In the rows, 128 means zero.
[136 134 144 102 128 175  96 119  81 149 120 101  98 120 110 138 105 122
  90  91  48 125 160  83 118 149 110 114 131 131 113 172 146 189 114] => roba
[128 128 136 108 132 143 124 121 116 142 126 121 109 116 113 138 127 117
 115  99  72 122 150 105 118 153 122 108 137 135 134 154 134 149 140] => roba
[135 127 146 132 118 138 108 112 122 144 127 140 107 144 160 118 147 133
 119 170 142 133 116 155 109  87 130 172 128 101  74 143 122 125 118] => zonu
[139 130 101 144 132 131 142 106 151 171 136 179 158 164 188 118 177 129
 129 200 147 121 168 183 113 105 140 155  89  78  97 137 134  56 158] => tos
[127 122 113 126 149 149 116 126 141 111 136 130 114 115 111 128  99 123
 140  93 102 118 141 110 122 136 114  93 118 136 148 129 129 157  99] => porak
[139 118 151 117 114 101 153 132 122 146 120 134 142 144 124 128 141 130
 123 134 106 161 121 127 126 157 125 152 151 112 114 125 135 112 152] => zof
[138 132 109  90 125 171 129 139 134 159 140  99  96 121 136 133 132 128
 139  86  64 111 198 100 105 152 118  98 102 134 159 145 153 140 145] => zusum
[134 133 116 106 102 143 143 111 134 177 142 142 110 149 169 135 159 109
 130 132  91 132 198 142 104 143 145 161 101 104 114 165 162  93 163] => roba
[140 137 120  94 113 197 118 131 104 205 143 120  91 153 171 128 165 125
 112 149  55 126 194 132  97 129 129 173  86 100  99 162 172 128 157] => zusum
[133 124 107 138 163 126 110 117 139 112 136 137 135 112 141 124 112 125
 142 120 129  89 146 129 132 110 114  92 117 103 145 125 105 126 106] => tos
[135 103 191 113  54 100 133 130  40 175 110 133 131 193 109 142 157 132
  88 154 140 226  88 136 122 145 148 184 174 140  99 137 120 105 156] => porak
[129 122 138  93 127 126 131 137 102 119 115  94  98  99 102 156 102 127
 128  76 122 146 162  93 127 158 107  76 145 155 180 121 133 142 140] => Noso
[118 108 159 129 108 114 131 126 125 140 125 147 122 156 128 135 137 133
 131 141 163 137  81 139 107 127 133 143 147 136 117 121 108 117 127] => zusum
[146 115 160 115 144 137  88 137 108 112 137 122 120 119  77 100  84 129
 136  72  57 104  61  90 132 138 114 107 192 155  99 114 137 187  36] => Zavu
[120 126 120 129 129 147 125 119 148 125 125 147 124 119 152 116 116 137
 143 131 145  98 147 165 112  97 128 124 105 113 120 130 125 134  97] => banul
[133 102 148 103 105  89 149 124 144 156 135 156 145 169 125 132 142 112
 141 124 115 158 103 145 115 162 142 153 152 126 113 118 133  84 136] => porak
[137 116 139  90 140 114 123 140 102 125 121 104 117 117  99 143  86 128
 131  71  99 135 126  95 129 176 111  87 160 156 143 113 146 150 100] => Noso
[114 124 129 150 110  96 146 116 143 113 127 139 133 133 151 133 161 135
 132 176 217 141 133 174 126  95 137 130 111 141 131 122  79  78 179] => zonu
[123 117 154 137 139 100 116 122 110 111 123 159 126 133 119 124 112 123
 130 142 154 127  70 130 133 121 117 152 157 125  99 101 112 133  72] => Noso
[108 111 141 158 110 129 113 105 109 123 119 170 115 159 144 120 152 145
 121 213 209 147  82 161 142  69 140 173 117 102  72 108  84 114 124] => miv
[161 124 145  67 139 132 115 137  98 170 132 103 119 144 127 127 127 112
 115  91  24 131 156 103 118 173 117 121 153 109 116 132 160 135 131] => tos
[113 121 137 126 111 117 134 127 126 119 114 134 143 130 132 134 114 142
 125 129 166 126 122 161 116 120 131 115 124 144 128 123 109 131 118] => banul
[102 111 128 149 163 118 114 118 180 113 132 169 149 135 125 114 108 142
 139 144 179  84  71 149 122 100 125 121 130 129 105 121  87 135  79] => zusum
[119 109 139 132 114  74 155 129 143 122 126 152 166 131 133 133 130 129
 148 133 159 129 104 165 125 134 146 134 137 138 143 108  96  91 129] => banul
[140 106 105  94 148  97 133 122 201 137 158 157 137 139 147 136  99 103
 186 101  92 105 122 127 111 165 137 132 135 101 108 102 159 103  96] => miv
[118 134 118 120 137 140 134 117 140 144 134 160 115 137 161 114 146 128
 136 152 152 117 165 160 117 110 115 140 107 108 101 122 132 106 121] => Noso
[130 130 123 129 134 142 119 121 127 134 135 124 112 132 148 112 150 131
 122 148 133 123 157 144 126 106 121 134 109 124 107 139 111 130 144] => zonu
[132 115 134 132 144 118 106 116 126 128 124 155 144 153 150 119 117 133
 127 146 156 105 100 155 120 105 123 135 132 105  88 123 110 122  94] => tos
[118 112 110 111 164 126 124 138 176 104 137 109 135 101 101 138  84 129
 151  63 119  79 131  96 121 158 108  51 129 163 178 122 111 157 109] => zusum
[101 121 115 161 143 126 138 104 153 114 122 179 142 127 148 123 144 141
 136 190 229 115 137 178 137  82 128 133  95 117 113 119  89  88 132] => Noso
[119 125  92 120 138 139 135 125 169 123 143 135 115 124 139 121 129 126
 151 103 129 103 174 135 122 127 119  93  99 130 154 126 123 117 128] => porak
[112 136 137 133 135 174  92 117 116 128 123 156 110 121 148  87 121 144
 119 151 132  81 117 170 122  57 115 155 107 108  74 134 111 181  60] => banul
[137 107 141 109 117 123 129 120 122 161 131 150 121 160 142 128 148 118
 130 165 112 158 117 133 127 133 136 171 132 101  87 113 135 107 134] => miv
[132 121 146 118 115  94 155 128 144 149 135 171 153 160 146 121 143 117
 148 157 110 141  96 181 107 153 160 173 135 110  85 108 140  86 109] => banul
[123 123  93 150 139 157 120 108 161 138 143 168 116 135 169 130 143 127
 143 186 164 115 167 155 122  88 129 145  71  87 103 127 122 104 129] => miv
[115 135  98 144 141 186 114 115 155 155 141 161 104 144 169 109 148 144
 132 163 146  89 168 154 110  83 122 138  76 104 105 148 126 130 121] => zusum
[141 136  75 123 135 144 154 134 139 145 140  91 133  95 138 143 130 127
 136  98  87 125 252 104 158 154 101  79  88 114 203 147 134 114 201] => zof
[152 127 115 109 170 128 122 137 160 108 147 105 114  84  99 126  71 110
 163  42  29  85 141  69 139 179  94  83 147 108 162 116 158 173  83] => zof
[139 131 103 128 137 153 130 121 141 135 143 136 145 127 142 109 134 127
 137 140  94 121 177 135 124 122 129 112 107 142 116 131 146 105 125] => Zavu
[136 127 112 133 168 127 119 106 199 124 156 171 127 134 160  99 120 113
 167 139 117  79 119 161 110 112 123 136 115  96  77 123 137 120  79] => zonu
[153 125 135  98 121 121 130 127 139 141 139 108 105 125 141 150 125 110
 143 100  82 137 155 114 105 154 121 122 131 125 138 136 146 120 147] => zonu
[139 105 130  90  94 126 127 133  86 157 118  90 116 145 121 160 123 132
 109 129 125 179 171 102 141 150 132 124 128 141 141 128 131 114 178] => miv
[126 122 166 128 113 105 126 112 112 141 127 165 126 161 117 127 132 115
 117 153 108 145  69 139 118 145 152 176 160 119  70 135 131 120 102] => roba
[119 113 122 145 142 135 111 120 138 108 126 146 107 115 115 135 119 135
 135 153 165 124 107 124 143 100 117 104 117 121 132 108  96 140 111] => miv
[146 132 120  81 144 157 110 133 100 140 130  83 101 117 133 120 120 121
 117  87  68 110 207 100 133 137 103  88 114 124 152 134 133 147 147] => tos
[112 119 114 158 108 108 136 110 138 114 134 150 164 143 149 120 137 146
 133 165 206 132 142 163 130  89 142 116 115 153 123 124  99  75 142] => Zavu
[126 121 144 157 118  89 133 115 143 104 129 160 140 143 137 135 137 126
 141 168 181 148  71 161 105 119 146 154 140 131  95 121 108 108 124] => zonu
[130 116 143 138 119  77 158 130 134 113 123 130 153 132 114 151 114 128
 132 116 144 163 109 116 126 171 124 121 147 129 151 117 121 109 152] => zof
[158 120 151  93  99 146 128 136  61 153 128  92 136 144 113 132 125 123
 113 102  44 180 163  95 114 174 133 120 148 167 115 139 164 131 147] => Zavu
[126 127 108 168 160 124 114 110 159  94 138 153 130 112 146 118 123 130
 150 156 158  95 115 147 133  85 123 128 108 117 113 126  90 131 106] => zonu
[117 116 139 139 130 126 118 110 139 104 122 145 112 116 110 133 101 127
 139 104 151 108 105 121 124 121 131 109 143 134 134 143 108 148 100] => roba
[140 122 129  89 117 159 105 138  99 154 131 103 105 140 114 129 102 124
 114  80  73 135 158 104 125 145 109 116 133 141 127 141 148 164 110] => porak
[116 127 129 131 162 128 115 111 177 104 137 160 118 110 109 114  99 116
 148  98 108  73 101 122 117 131 122 108 145 124 111 132 121 155  75] => roba
[123 122 119 117 134 129 133 121 160 139 131 157 149 129 158 123 123 129
 144 135 122 100 143 174 106 116 133 133 104 112 108 132 131 119 103] => banul
[125 127 136 128 148 140 117 118 119 126 120 154 122 133 120 116 118 133
 116 160 142 126 106 140 135 120 119 135 127 121  86 116 134 136  80] => Noso
[145 118 105  77 140 142 123 132 152 125 146  98  89 100 121 147  91 108
 167  69  65 114 179  84 122 166 117  78 119 126 162 109 161 140 124] => miv
[130 132 134 117 131 147 128 131 113 138 120 135 131 125 129 120 124 131
 118 147  92 132 135 152 122 129 136 141 117 126 108 129 136 143 110] => banul
[127 109 145  99 108 106 133 137 115 127 126 112 110 131 108 153 110 122
 136 105 146 165 126 110 129 157 119  98 154 155 153  99 115 124 161] => miv
[144 130 127  58 128 164 130 147 102 163 129  82 107 116 132 119 117 118
 127  65  11 118 204 112 114 172 116 110 124 137 137 134 165 165 137] => banul
[118 126 105 146 167 107 144 122 194  94 141 153 134 106 131 113 101 130
 165 101 147  87 134 131 131 131 106  93 125 112 150 107 114 127 115] => zof
[138 120 151 126  99  97 139 130  84 134 119 126 146 159 131 140 151 127
 115 153 154 167 117 145 120 147 144 140 139 130 121 121 110  91 162] => tos
[127 121 130 130 133 138 108 118 126 137 137 150 114 138 131 117 125 120
 128 134 107 119 111 131 124 111 116 137 129 107 109 122 126 133  86] => porak
[118 123 131 136 145 126 119 130 148 112 139 149 125 137 121 128 108 126
 142 118 129 111  91 120 105 137 124 123 136 134 116 122 116 152  88] => zusum
[114 134 101 144 139 124 129 117 157 106 137 130 115 111 155 120 144 134
 140 149 175 104 163 154 126  88 124 113 100 135 136 128  94 114 158] => zonu
[130 119 152 103 143 137 117 119 121 141 130 152 115 139 132 113 117 119
 136 124 112 117 111 139 120 133 110 143 143 111  80 115 142 140  80] => Noso
[112 118 137 163 171 145  94 101 154  92 123 178 116 110 106 110  98 131
 133 130 137  73  70 128 132  88 116 114 134 114  96 143  92 179  47] => roba
[127 126 134 142 136 131 123 117 126 129 128 136 124 126 136 121 152 137
 122 164 142 132 127 150 131 102 131 133 114 126 109 138  98 124 148] => zonu
[155 130 163  82 110 143 109 126  93 179 133 111 109 153 147 118 145 115
 104 143  52 152 133 130 112 133 133 198 141 113  62 149 158 138 134] => zonu
[124 147  78 140 150 198 131 126 145 139 129 129 127 108 163 110 147 143
 126 173 127  93 237 175 131  91 128 115  43 104 124 149 116 119 136] => banul
[135 108 120 116 117 103 147 132 146 123 135 130 139 131 121 151 122 116
 151 130 146 156 141 119 124 161 139 126 126 142 144 108 123  99 158] => miv
---
[102 135  91  86 129 111 149 123 123 111 117 134 145  82 116 126 116 123
 125 114 147 105 138 105 124 115 178 145 135 122 167 114 135 150 160] => rilev
[165 139 128 132 133  94 155 191 134 114 157  56 100 154 100 135 134  98
 111 141 137 113  95  97 119 101 145 115 123 164 109 131 100  94 152] => fafig
[125 111 132 151 130 100 140 134 121 154 137 125 113 106 128 113 138 122
 148  97 134 133 102 131 113 113 159 137 141 127 115 142 106 116 131] => nem
[115 128  74 127 119 136 141  89 109 108 156 117 129 117 184 128 117 105
 138 133  95 159 123 119 119  66 168 112 116 149 175 107 167 123 111] => fafig
[141 186  94 128  85  98  86 117 152 165 140 151 125 136 140 149 139  86
 131 120 141 118 134 104 135 170 112 117 198 114 156 155  97  96 122] => fafig
[153 135 114 122 148 128 168 155 136 133 117 128 136 125 141 142 130 131
 144 112 137 135 134 146 121  94 139 136 134 122 139 107 168 128 109] => naku
[140 154  99 153 110 105 110 112 156  97 130 120 197 171 209 145 150 111
 166  93 168 137 113 120 132 117 123 144 108 148 133 118 160 120 131] => fafig
[102 149 125 124 125 126 161  99 109 121 119 153 138 128 121 126 143 124
 141  83 133 137 150 125 119 105 143  88 152  92 145 103 105  79 147] => tedo
[153 148  74 104 119 132 123 141 160 132 149 132 152 147  68 129 123 120
 150 110 187 115  87 158 107 179  68 201 148 144  67 191 108 141 152] => Duf
[136  97 161 150 152 105 112 135  98 152 107 108  68 116 150  94 176 128
 127 120 114 121 133  77 124  80 138 132 116  95 167 136  92 113 139] => rilev
[112 114 159 101 152 157 160 163 102 133 144  98 105  99  33 138 101 153
 127 110 116 109 144 185  82 134 143 134 122  90  70 119 143 101 127] => Zemo
[150 184  92 140 131 126 113 130 138 108 107 115 162 159 118  98 146 136
 185  99 159  63 117 119 105 140 146 127 121 113  44 143 107 114 185] => tef
[126 102 123 178  98 122 150 138 163 115  93 170 152 126 218 151 145 187
 117 171 175  76 119 158 127 143  62 158 142 144 100  72 149 175 138] => Duf
[161 153  98 134 141  82 126 164 141 113 127 137 135 128  87 146 132 134
 137 129 146  48 129 132 129 176 138 125 153 135  93 174 136  94 133] => rubut
[103 166 134 119  90 156 111 106 167  93 137 100 160 158 157 100 116 107
 145  85 139 150  71 105 149 126 133  98 109 164 114 149 123 145 145] => tebag
[151 107  91  90 195 101 147 127  99  98 175  96  95 123  75  81 140 130
 121 147 140  94 109 136 118 124 151 195 130 135 151 172 142 110 179] => tedo
[136 108  92 128 143 108 129 114 133  77 160 142 145 168 165 127 170 125
 134 141 144 147 127 160 152 120 122 184 139 112 238 128 167  85 111] => Duf
[160 129 124 106 138 140 143  91 160 110 146  95 148 184 106 134 127 121
 121 119 144 165 127 107 150 132  48 182 130 179 157 147 103 142 166] => tedo
[109 144 149 149 129 153 156 113 126 151 106 111 148 123 151  88 137 140
 159  65 149 164 145 130 127 107 140 150 134 108 139 108 135 136 182] => Ziruf
[127 136 124 113 137 135 146 121 126 130 127 124 135 131 113 143 154  93
 153  87 105 116 128 105 125 136 106 113 133 126 117 138  81 103 164] => tedo
[ 82  85 104 157 102 142 158 173 148 112  95 149 147 124 176 137 160 168
 143  91 168  65 107 141  99 115  99 119 107 155 125 132 110 129  92] => tedo
[157 124  97 106 139 115 143 181 134  92 134 125  94 141  72 133 164 109
 144 171 162 124  96  87 147 139  70 150 121 146 107 159 101 114 140] => tum
[139 189  83 138 117  56 110 143 135 147 140 158 116 124 176 120 124 144
 125 171 156 118 113  90 161 152 175  60 124 129 103 135  97 153 110] => tebag
[110 118 132 121 135 132 152 156 125 135 123 132 117 116 194 100 129 127
 129 113 150 143 100 132 157 116 190 108  83 136 173 111 139 160 130] => tebag
[120 107 155 138 110  81  71  98 131 112 134 189 153 159 176 125 135 150
 137 107 111 119 121 111 138 125 113  66 109 125 115 178 109 154  89] => tedo
[130 176 134 135 116 107 119 102 173 142 122 141 173 135 201  75 150 121
 181  71 173 136  95 113 140 153 162 158 112 119 120 149 124 166 174] => tef
[150 128 128 115 118 123 106 129 144 107 160 123 116 151 147  63 139 132
 130 135 109 148  98 133 160 120 132 158 121 141 133 160 139 152 147] => Ziruf
[172 197  54 168 110  73 154 126 192 152 149 133 133 130 182 152 185 118
 140 118 141  83  84 123 111 156 145 163 124 159  89 145 141 119 123] => fafig
[159 164 140 128 132 100 123 107 130  85 132 146 137 161  91 128 104 151
 141 144 171 114 149 130 139 114 147  53 167 137 111 160 154  95 135] => Zemo
[156 218  37 121 111 126 147  71 191 131 123 179 160 143 213 134 163  88
 176 113 185 157 127 107 164 111 154 109 133 160 193 139 163 122  86] => Zemo
[141  98 150 128 161 110 130 182 110 123 112 148 126 120 115 142 152 128
 162 122 166 101 118 140 125 149 122 123 115 111 105 156 148 116 135] => tum
[128 130 121 122 155 140 135 111 106 142 136  86 104 122 102 117 130 105
 155 115 126 128 138 114 130 128 171 125 117 142 155 132 118  90 164] => nem
[ 94 136  71  93 132 116  98  95 129  57 157 130 207 113 213 121 116  52
 161 117 137 140  77 107 150 113 194 127  39 140 116  97 145 162 117] => Sopu
[106 135 189 129 110 130  88  77 111 158 131 107 167 116 196 102  84  77
 117  75 132 159 102 141 100  94 193 112  99 105 116  77 157 157 163] => fafig
[120  91 151 135 137 116 147 154 132  84 139 125 145 143 158 139 169 140
 136 112 125 105 117 154 133 143  97 145 125 121 138 109 122  81 139] => tedo
[132 121  79 143 103 144 170 151 141 118 129 166 125 131 125 134 148 152
 152 122 139 106  96 171 103 122 102 136 143 135  78 143 126 121 123] => Duf
[160 165 129 135 131 143 147 127 140 157  94  95 128 147 133 136 146 128
 134  84 142 116 140 126 105  90 139 116 126 126 118 108 130 102 135] => rilev
[117 137  69 122 124 128 145  69  94 111 139 162 133  88  86 140 107 102
 164 117 121 123 125 132 104 124 175  79 155 128 100 128 114  74 139] => nem
[146 132 115 110 175 112 110  64  95  94 155 123 131 113 108  96 116 108
 136 134 105 118 134 123 128 119 183 113 121 117 142 151 165 112 164] => Ziruf
[156 162  74 119 142  56 127 119 107  99 146 160 116 116  96 130 138 110
  94 141 143  53 109 142  84  87 202 109 163  77 105 121 166  86 109] => fafig
[137 180 128 100 142 120 125  90 109 148 139 123 122 108  65 140 110  81
 114  99  39 104 145 120 114 122 189  99 114  88  91 116 139 117 136] => rubut
[171  94 125 144 125 149 103 148 142 157 137 111 117 133 155  98 120  88
 165 113 145 145  67 139 125 145 107 162 112 184 116 187 105 142 146] => naku
[135 168 111 167 115 113 139  70 144  83 133 154 170 153 175 108 149 142
 148 117 155 143 115 144 148 121 124 169 152 108  90  96 148 120 168] => Sopu
[107 113 161 147 110 130 124 128 114 156 125 118 133 122 119 162  97 131
 123  83 125 126 140 132  85 113 136  78 127 123 117 136 124 117 102] => fafig
[157 149 105 115 128 119 129 111 139 135 122 146 154 142  88 155 110 102
 143 107 157 163 126 112 120 142 110 130  89 126 103 126  95 130 118] => naku
[144 137 107 123 127 119 112 100 136 124 124 128 165 156  75 176 124 111
 143  98 105 113 142 112 120 134 110 129 107 138  89 129  97 134 127] => nem
[105 145  76 160 111 110 167  64 118  99 129 167 137 108 128 111 132 162
 170 116 163 137 129 124 124 116 173 112 148 141 122 127 136  93 158] => nem
[193 156 136 141 126 127 141 165 187 161 120 101 124 193 137 122 154 130
 135 106 160 115 114 126 139 143 111 147 121 159 149 162  92 131 124] => tef
[135  89 121 155 117 113 141 112 127  99 158 140 125 123 150 107 114 208
 118 176  95 124 111 164 107 131 113 167  90 126  74 100 128 165 114] => tef
[104 112  91 151 111 102 123 127 123 109 132 156 156 124 154 106 102 175
 138 123 172 129 135 152 134 131 153 150 118 139 166 144 161 133  97] => rubut
[119 130 147 166 126 136 172 144 138 125 116 120 115 135 155 108 140 171
 146  98 155 131 111 135 142 119 135 109 153 144 139 146 138 122 154] => tebag
[125 149 116 119  85 142 118 163 165 128 132 130 144 152 116 128 137 122
 158 109 141 150  90 125 133 133  68 145 149 149  91 166 126 150 121] => tum
[117 138 102 168  70 121 142 152 183  84 126 125 136 152 197 141 161 141
 142 133 161  82 106 108 149 143 118 104 160 198 181 152 141  97 137] => fafig
[165 168 144 155 116  90  96 118 161 122 116 155 155 155 185  98 173 110
 170 102 154 103  79 109 126 154 132 117 102  99  47 134  85 121 150] => tef
[131 101 131 143 108  96 157 168 129  82 121 219 111 120 178 153 149 171
 133 173 157 108 144 162 159 126 150  48 139 113 159 102 147  84  62] => Zemo
[115 138 104 146 129 111 164 110 112 105 127 150 147 131 171 127 129 142
 142 128 133 135 120 136 111  68 187  68  85 119 108  87 152 127 119] => Duf
[104 138 136 172 100 129  77  72 124 153 111 155 160 139 184  99 138 105
 176  88 176 185 107 109 125 118 115 121 126 118 150 150 126 130 129] => tum
[131 130 113 104 148 136 138 162 124 151 115 107 111 112  92 139 139  80
 134  93 108 104 129  97 125 126 132 144  94 121 136 143 104 125 112] => rubut
[129 135 111 141 118 122 130 101 125 138 118 114 125 143 136 110 156 130
 137  87 100 159 140  93 124  63 133 159 130 113 172 126 107 134 135] => rilev
[141 124  51 109 143  98 127 141 115  63 121 163 150 128 160 127 139 131
 133 171 164  35 119 131 127 114 143 100 138 145 117 115 141 116 138] => tedo
[130 130 178 112 124 102 108 124 151 148 135 141 122 133 156 104 132 134
 128 110 177 137  99 110 138 161  92 116 121 135 100 168  96 145 136] => tedo
[116 100 117 115 130 118 118 190 102 125 139 115 118 108 142 117 123 125
 145 143 107 138 135 109 140 116 123 100 121 118 128 128  92 135 107] => Ziruf
[105 136 113 132 135 103 145  83 116 133 129 149 152  96 120 143 133 124
 151  88 109 130 134 125 109 112 173 127 117  99 104 104 133 129 129] => nem
[161 172 114 190 151  41 132  89 160 117 142 164 126 134 252 132 203 128
 134 161 121 104 127  97 181 132 168 124 143 115 165 120 156 115 118] => Sopu
[108  95 126 121 142 152 151 137  93 137 130 125 138 137  83 161 105 123
 136  93 126 145 149 162  95 109 149  95  92 110 154 125 115 100 104] => Duf
[201 132  91 106 161 116 167 157 128 110 134  89 106 150 132 128 133 135
 126 167 193 146 126 132 140 113 133 143 111 165 154 110 133  80 135] => rilev
[145 100 116 147  97 146 147 156 126 113 125  99 126 150  85 144  99 158
 125 124 164 132 119 145 105 134 117 102 109 183 117 137  78  79 130] => rilev
[146 123 124 125 125 136 118 101 138  82 115 146 135 159 158 123 140 131
 167 129 154 115 119 112 155 119 137  83 102 171 122 145 145 113 135] => nem
[129 118 162 151 123  95  83 108 137 116 162 114 154 165 169 110 123 111
 128 117 122 170 101 113 160 130 135 149  87 135 130 147 102 159 128] => Sopu
[134  87 136 146 126  83  88 111 120 142 151 158 105 134 122 116 147 171
 133 146 116 147 132 127 142 152  85 188 128 105 121 152 102 148 109] => nem
[124 157 143 116 117 120 126  88 147 105 130 137 144 116 158  97 118 133
 140 123 133 155 113 115 135 100 124 142 153 113 112 113 175 157 147] => naku
[117 135 134 139 133 121 112  59 116 104 142 151 144 144 141 152 134 142
 151 139 144 191 153 122 140 136 111  96 108 111 179 125 168  79  85] => tum
[114 107 167 116 117 132 128 153 106 139 124 139 109 148 127 155 126 142
 115 111 130 148 170 140 133 128 138  95 100  95 180 103 131  98  96] => fafig
[158 125 136 177  95  89  93 138 161 161 119 147 139 183 135 140 148 161
 141  98 148 132 119 127 128 128  85 134 133 140  97 165  86 139  82] => nem
[ 58 131 136 105  78 129 108  72 135  76 156 160 173 108 182 111 124 126
 146 110  74 140 104 115 141 143 123 107 109 123  94 103 118 153 159] => tedo
[119 107 135 171 120 128 126 214 130 155  89 125 132 161 176 124 159 166
 171  87 160 120 167 129 161 129 112 138 124 130 192 152 120 114 103] => rubut
[119 146 137 124 164  72 117  92 152  91 135 106 161 120 149 116 152 164
  96 147 140  28 133 118 126 161 122 205 143 118 120 106 175 169 202] => tedo
[136 117 174 112 138 127 120 128 142  94 118 139 167 152 175  95 132 141
 169  91 167 140 117 133 144 127 132 132 113 112 134 141 148 146 146] => tef
